Each row, then one of two labels for whether it has a hidden trait; a new part has new ones:
[  8   4   7   2  -1  31  27   1  -3   3 -11   9   5   5  -9   5 -15   8
  -5  -7   9 -29  27   1  -5  -7  10  -4  19   8  23  14  -8  -6 -19 -50
  11   4  -1  -2   4   0  -3   5  13  -9   1   0  -6 -29   7  -3   9 -24
 -15   5  -4   2  -3 -13] : C
[  9   4  -9   1   0   7   7  -6   0   3  15 -24 -21  -1 -12  25 -17  -1
   5 -25   7 -26 -10   5   0   3  15   3  34   4  13  15 -15  -1 -25 -50
  -3   4   6   3   2   0   7   7   2   0   1  -3  -4   5  -3  28   7 -15
   1   1   4  11  -5 -16] : C
[  3 -18  -5  -3   9  47  12  16   1  10  11  -3  -7   5 -20   9   1   2
 -10   5  14 -18  25   3 -17  -8   1  -3  -8   9  -5  -4  -8  -6  -9 -19
  19  13  -4 -12   3   1  -1  -8   3   5   1  -9 -12  -9  -5   9   1   5
  -1   0  -3  11  -5  -4] : V
[ -4  -5   5  -4   2  -2  -9   7   2  -3  -2  16  10   3   7 -17  19  -1
  -7  24  -7  24  16  -4  -3  -4 -16  -3 -30  -1 -22 -19  13   2  15  45
   7  -1  -5  -7  -2   0 -10  -9  -4   1  -1  -1  -6   1   0 -15  -4  20
   9  -3  -1  -6   5  16] : V
[  8 -19 -11   1   9  37   1  12   0   4  13 -14 -10   1 -17  11  -6   0
  -1  -5  21 -20  12   3 -14  -8   1  -4   8   7  -1  -3 -17  -4 -14 -24
  14   8  -2  -8   3   0   6  -7   2   4   4  -6 -13   5  -8  17   7   4
  -1   3  -5  12  -6  -5] : V
[ -3  20  18   2 -12 -28  13 -17  -3  -4 -23  16  13   1  15  -5  -3   3
  -1  -5 -18   5  -3  -2  12   4   6   1   5  -7  15  12  15   2   1   0
 -15  -8   3   8  -1   0  -8  10   6 -11  -3   6  10 -28  13 -18  -3 -16
  -7   1   4 -15   4  -3] : C
[-14  16   6  -2 -10 -35  -4  -2  -2 -11 -14  16  26   4  17 -24  -3   4
   2  11 -14   8  10  -2  11   3  -9  -3   8  -7   3  -2  13   6  15   5
  -7  -4  -3   6  -7  -1  -3   5   0 -15  -3   8  16 -10   6 -30   9  -7
  -6   8   2 -11   5   7] : V
[ 12 -11 -16   2  11  43  -4  20   0   1  14 -15 -10   3 -17  -2  -8   0
   1   0  19 -12  14   0 -14 -10 -10  -6   9   6  -5 -10 -19  -4 -19   0
  19   6  -4  -9   4   0   5 -10  -1   8   7  -3 -15  20 -10  13   9  10
   2   4  -9  15  -3  -2] : V
[ -1 -15   3  -2   4  36  23  -3   1  15   7  -1 -11   1 -15  25  -2   2
  -8  -8  15 -20   7   4  -9  -1  17   2  -8   9   7  11  -9  -5 -13 -39
   7   9   2  -6   2   1   2   1   9   5  -5  -8  -3 -10   0  12  -1 -13
 -10  -3   2   7  -6 -12] : C
[  3  15  18   2 -12 -18  23 -15  -2   0 -25  13   4   1   7   6  -3   4
  -2  -9 -16  -1  -3  -1  10   2  14   1   4   0  22  18  10   0  -6 -16
 -13  -6   5   8   1   0  -9   8  11 -10  -3   2   6 -36  15  -9  -4 -22
  -6   0   4  -9   1  -8] : C
[-31 -24  -6 -10   7  12 -14  23   4   6  16  18  15   3  -2 -11  17  -1
 -11  27  16  19  27   0  -3   0 -16   0 -47   0 -29 -20   3   1  38  28
  48  10  -8 -13  -7   0   2 -12  -7   6  -6  -4   5  16  -8 -19  -1  24
  -4   0   0   0   1  13] : V
[ 28  -6  -7   8  10  43  10  11  -1  -2   0 -16 -15   5 -19   1  -6   1
   0  -5   9 -22  17  -2 -16 -15  -5  -9  20   8  -1  -3 -16  -5 -30 -11
  18   1  -2  -8  11   0  -4  -9   6   5  13  -4 -25   0  -4  22   4   3
  10   0 -10   8  -1  -3] : V
[-21  14   4  -3 -10 -49 -11  -6  -1  -5  -8   9  16  -3  17  -6  -5   1
   5  -2  -5  11 -13   0  23  12   4   6   0  -8   9   8   7   4  18  -5
 -15  -5   2  10  -8   0   6  10  -6  -8  -7   9  25  -2   2 -23   3  -8
 -13   3   6  -7   2   0] : V

[ -1   4 -10  -7 -10   7  11   0 -17  -8   1 -19   1 -25   4  -2 -11   6
   1   2   4] : X
[ 21 -12   2   5 -10  -2  14 -14   7  -2 -17  10  -3   6  -1 -12   7  10
   1  -2  14] : X
[ 10 -14 -26  -8 -11   2  16  -5  -9  -1   3 -19 -19  -5   8  -7   2   4
  -3   1   8] : X
[-11  -9 -17   7  17  12 -18   5   1   9  34 -25 -13 -13   7   8 -14 -17
   0  -2  -6] : X
[-14  15   6 -11  11 -22 -13  16 -16   2   5   0   3  31  13   2  16  -6
  -5   8  -8] : X
[-16  -2 -12   5 -10  13   0 -11  23   5  -7   8  -4  -6  -4   2  10  -5
  -2 -16   4] : A
[-12   0  -9   1   0  13  -7   1  -7  -3  24 -19   1 -40   4   8 -28 -12
   4  -1  -9] : X
[ 26 -27 -15  -3   4  -6   3  -1  -5   2  27 -21 -20  -4  13  -6 -21  -7
   1  10   5] : X
[ 15  -8 -12   1 -13  14  16  -9 -10  -9   0 -10  -4 -29   3  -5 -13   5
   1   3   4] : X
[-20 -10 -40 -10 -14  16   9  -4   0   4   9 -50 -25 -19   5  -2  -7   0
   2 -16  14] : A
[-21   3 -11   2   4  11 -11   5   3   4   5 -14  -2  -6  -2   7  -1  -6
   2  -9  -7] : A
[ -2  -8 -20  -1  -1  16   1   0 -11  -3  22 -39 -11 -34   6   3 -26  -4
   2   2   5] : X
[ -4 -17 -38   2   6  17 -12   4 -15   0  23 -31 -19  -5  26   3  -6 -18
  -3   6  -7] : X
[ 21 -17   1  18  15   8  -9  -8  10   1  17  22  -1   0   8   3  -9 -14
   0   9  -8] : X
[-22   6 -14   4 -18  24  12 -14  16  -1 -12  -8  -2 -33 -12   2   0   6
   3 -22  10] : A
[  0 -10  -9  10   5  13 -10  -3   4   2  29  -5  -4 -26   7   5 -22 -18
   1   0  -5] : X
[ 37 -23  -2  14  -7   8  10 -12  -3  -2  20   6  -6 -24   5 -12 -17   0
  -1  10  11] : X
[ -1 -63  10   4  -6   6   4  -6  13   1   7   8   7 -26 -12   1 -15   1
   4  -7   5] : X
[  2   5  28  13  11   2 -13  -6  23   3  17  27  14 -19  -9  10 -19 -15
   0   2  -4] : X
[ 23 -14  -4   3 -13   6  16 -15   1  -5  -4   5  -5 -10   3  -9  -6   4
  -1   3  11] : X
[-23  -3 -14  -1   9   5 -10  -5  21   8   2 -11 -10  17   5   7   8 -13
   1 -14   3] : A
[-16   3  15  -2  25 -16 -16  -2  36  14   4  11  -4  37   1  12  13 -15
  -3  -6   4] : A
[-22  11  -6   2 -18  19  10 -12  13  -3 -13  -4   6 -32 -11   2  -5   5
   5 -20   5] : A
[ 34 -19  -3  12 -10  11  13 -14  -2  -3  10  10  -2 -25   0 -11 -13   5
  -2   7  11] : X
[ -1  -4 -26  -4 -29  18  21  -9 -18 -13 -20 -23  -5 -27   5  -9  -5  12
   5  -7   4] : X
[-22   0 -23  -5 -14  10   3  -3   1   3  -1 -17  -9  -9   0  -2   4   1
   2 -17   3] : A
[ 13 -22 -21  -1  11   5  -4   2  -5   2  19 -21 -19   1  13   3  -7 -10
  -3  12  -4] : X
[ -4  -8 -11   6 -17  22  12 -15  10   0   8 -16  -5 -47 -10  -3 -24   4
   7 -16  12] : A
[ 16 -42 -50  16  -9  45  13 -28  16   2  27 -34 -32 -63   9   1 -28 -11
   1  -8  14] : X
[-29   9 -12  -1  -9  14  -3   2   3  -2  -8  -8   3 -14  -6   7   1  -2
   3 -14  -8] : A
[-10  -5  -7   7 -23  21  10 -20  18  -3  -4   5   3 -35  -8  -1 -15  -4
   5 -18   6] : A
[ -2   8   2  -7  -3   1   3   6 -16  -5  12 -20   4 -26   1   2 -18   3
   1   5   3] : X
[ -4  -5  16  18   1  18  -7 -17  33   3  -4  23  10 -11 -10   5  -9 -10
   3 -11   4] : A
[ 28 -30 -17  28  -8  30   4 -25  12  -2  15  19  -8 -28  10  -6 -15 -13
   0   0   2] : X
[ 22 -27 -26   3   0   6  10 -12   5   6  13 -14 -26   7  13  -8   8  -2
  -5   2  15] : X
[ 10  -1 -15  -7 -33   6  22  -4 -25 -15 -19  -7   0 -21   2 -14  -3  15
   3   0   1] : X
[-21   2 -10  -1  22   2 -18   6   9   9  21 -14  -8   8   9  12  -1 -16
  -2  -3  -4] : A
[ 11 -17 -10  12 -13  19  10 -22  19  -3  -9  16  -5 -18  -1  -3  -5  -4
   4  -9   0] : X

Part 3:
[-11  -1   6   0  21 -10   5 -12 -26   7 -63   0  -9  -5   0  16  25   5
  56   7   0 -11  27   4  54  12  26   0  59   9  -4  -4  -9  -8  -1 -19
   7  11] : [96]
[ 12   2 -27   7 -40  37  38   7  27 -19  26   7  13 -18  -1  -6 -21   9
 -44  21  -3  28  -8  12 -32   7 -20  -7 -37   2   4  -7  28  -9   4  35
  28  -4] : [96]
[  3  -1   3  -7   6 -25 -22   1   0  -4 -17  -4  -2   8  -2  -6  -9  -2
 -21  -7   2  -8 -11  -9 -10  -7   0   2 -28   1   3   4  -3   1  -1  -9
 -16  -7] : [90]
[-13  -1  21  -2  21  25  21  13 -17  14  22   0  -5 -28   3  26  39  10
  52   7   1 -16  31  15   6  28   2   4  63 -18 -12  -6  -7   5   7 -22
  39  16] : [96]
[ -8  -2  17  -9  -3   9   2  24  -3  -1   0   7  -7 -16  -1   6  12   7
  -2   2   1 -12  15 -14 -22  19  -8   4  14 -13   4  -2   2   9   3 -10
   3  -4] : [96]
[  0   0  -3  16  17   0   8 -11 -10  13   6   1   7  11   3   0   9  -2
  34  -8  -4   9   0   1  43 -12  15  -3  36  13  -6   1  -7  -4  -6   2
  13  12] : [90]
[ 22  14 -27   8 -44  26  29   8  31 -16  41 -26  11  40  -4 -36 -50 -11
 -33  17   4  42 -53  26 -16 -15 -43  -9 -63   8  -3  -2  19 -15   1  34
   9   1] : [90]
[-18  -6  18 -18  19 -11 -15  -2 -17   3 -26   6 -19 -31  -1  24  17  11
  19   2   3 -36  40 -16  -7  31  16   6  45 -13   7  -4  -8   3   3 -31
 -13  -6] : [96]
[-13  -6  17 -12  24 -30 -20 -20 -24   2 -39   9 -18 -14  -2  18  19   7
  22  -5   1 -37  32 -16  17   7  40   4  12   5   7  -1 -14   1  -3 -23
 -26  -4] : [90]
[ 13   1 -14  15 -16  23  22  13  14   1  21   3  16 -14   4  -3  -6   1
 -22   2  -4  24  -7   9 -24   3 -29  -4  -7  -2  -3   0  20   3   2  23
  27   3] : [96]
[-10  -3   6 -13   2 -16 -11  -9  -5  -5  -8  -2 -13  -6  -4  11  -3   6
  -6   8   4 -25  15  -7  -1   6  13   1 -40   1   7  -4  -2  -6   0 -19
 -24  -5] : [90]
[ -6  -3  20   0  16  29  12  25  -2  13  16   9   3 -31   4  17  31   5
  18  -6  -1  -7  25   3 -28  24   2   6  63 -27  -3  -1  -1  19   8 -15
  29   2] : [96]
[ -7   3  14  -7   6  -2 -11   5  -7   2   5 -12  -5  18   0  -5   7  -4
  19  -3   5  -5   0   7   6   5  -7   5  24 -10  -4   2 -13   7   2 -14
  -7   4] : [96]
[ 14  10 -23  -4 -38  -4   3  -5  18 -20  13 -21  -3  35  -6 -20 -38  -4
 -25  21   4  12 -36   3  -6 -11 -26  -5 -59  26   6  -2  11 -20  -1  13
 -12  -4] : [90]
[-14  -5  30 -12  43 -28 -38  -4 -22  11 -15   0 -11   8   1  11  28  -6
  29 -20   4 -29  10 -16  12  -4  17   8  28  -5  -1   6 -21  13  -2 -29
 -28  -1] : [90]
[ -4   1  18  12  14  24   7  24 -10  21  21  -3  12   8   6  -8  19 -10
  47 -14  -1  16  -5  13  11   2 -22   4  57 -15 -15   6  -6  20   3  -5
  22  14] : [96]
[-22  -6  31  -5  40 -23 -21  -7 -29  16 -23   8  -9  -4   3  20  33  -2
  51 -20   0 -26  34 -12  24   2  40   6  57  -3  -5   3 -24  10  -3 -30
 -11   7] : [96]
[  5   3  -2  -3  -6  14  -4  17   6  -3  17 -24   5  40  -1 -25 -17 -15
   2  -5   5  18 -30  17  -3  -8 -36   2 -16 -10  -7   6  -1   8   3  -6
  -7   3] : [90]
[  1 -11   8   0  17  -8 -28  23   8   5 -23  24  15 -23   7  -1   3  -6
 -46 -34  -4  -7   0 -24 -53 -12  -4  10 -23 -15   5  12  -2  34   1  10
  -8 -15] : [96]
[ -1   2  -9  -9  -4 -39  -1 -24  -1 -11 -33  -4 -10  20  -4 -10 -21  -2
 -23   0   2 -12 -10 -19  13 -22  19  -3 -51  24   9   4  -4 -12  -7   2
 -37 -10] : [90]
[ -4   1   2 -11   6  14  -6  27   1   5   3  -7  -4   8   1   2  10  -5
   9  -9   3 -10  -1   1 -29   9  -3   8  24 -26  -3   4  -8  19   5 -18
  -2  -1] : [96]
[  6   3  -9  -5 -23  15  10   8  18  -8  14  -9  -1   6  -3 -11 -18  -2
 -29  12   3  14 -12   6 -24   1 -26  -1 -32  -3   3  -3  11  -4   4  10
  -3  -6] : [90]
[ 17   7 -22   6 -14  47  38  15  21 -16  39  -7  11  -6  -1  -8 -20   4
 -27  20  -1  32 -14  22 -30   9 -32  -7 -20  -3   0  -6  20  -7   5  23
  30   4] : [90]
[  3  -4 -21  12 -11  -5  25 -26   1  -6   0  15   1 -33  -1  19   0  18
  -2  20  -6  -4  21  -2  23   8  36  -8   3  21   5 -11  11 -20  -2  16
  16   1] : [96]
[  5  -2 -22   3 -28  34  25   5  14 -11  26   7   2 -28  -1   6  -7  14
 -23  26   0  17   3   8 -26  19 -10  -4 -22  -3   5  -9  19  -8   5  21
  22  -1] : [96]
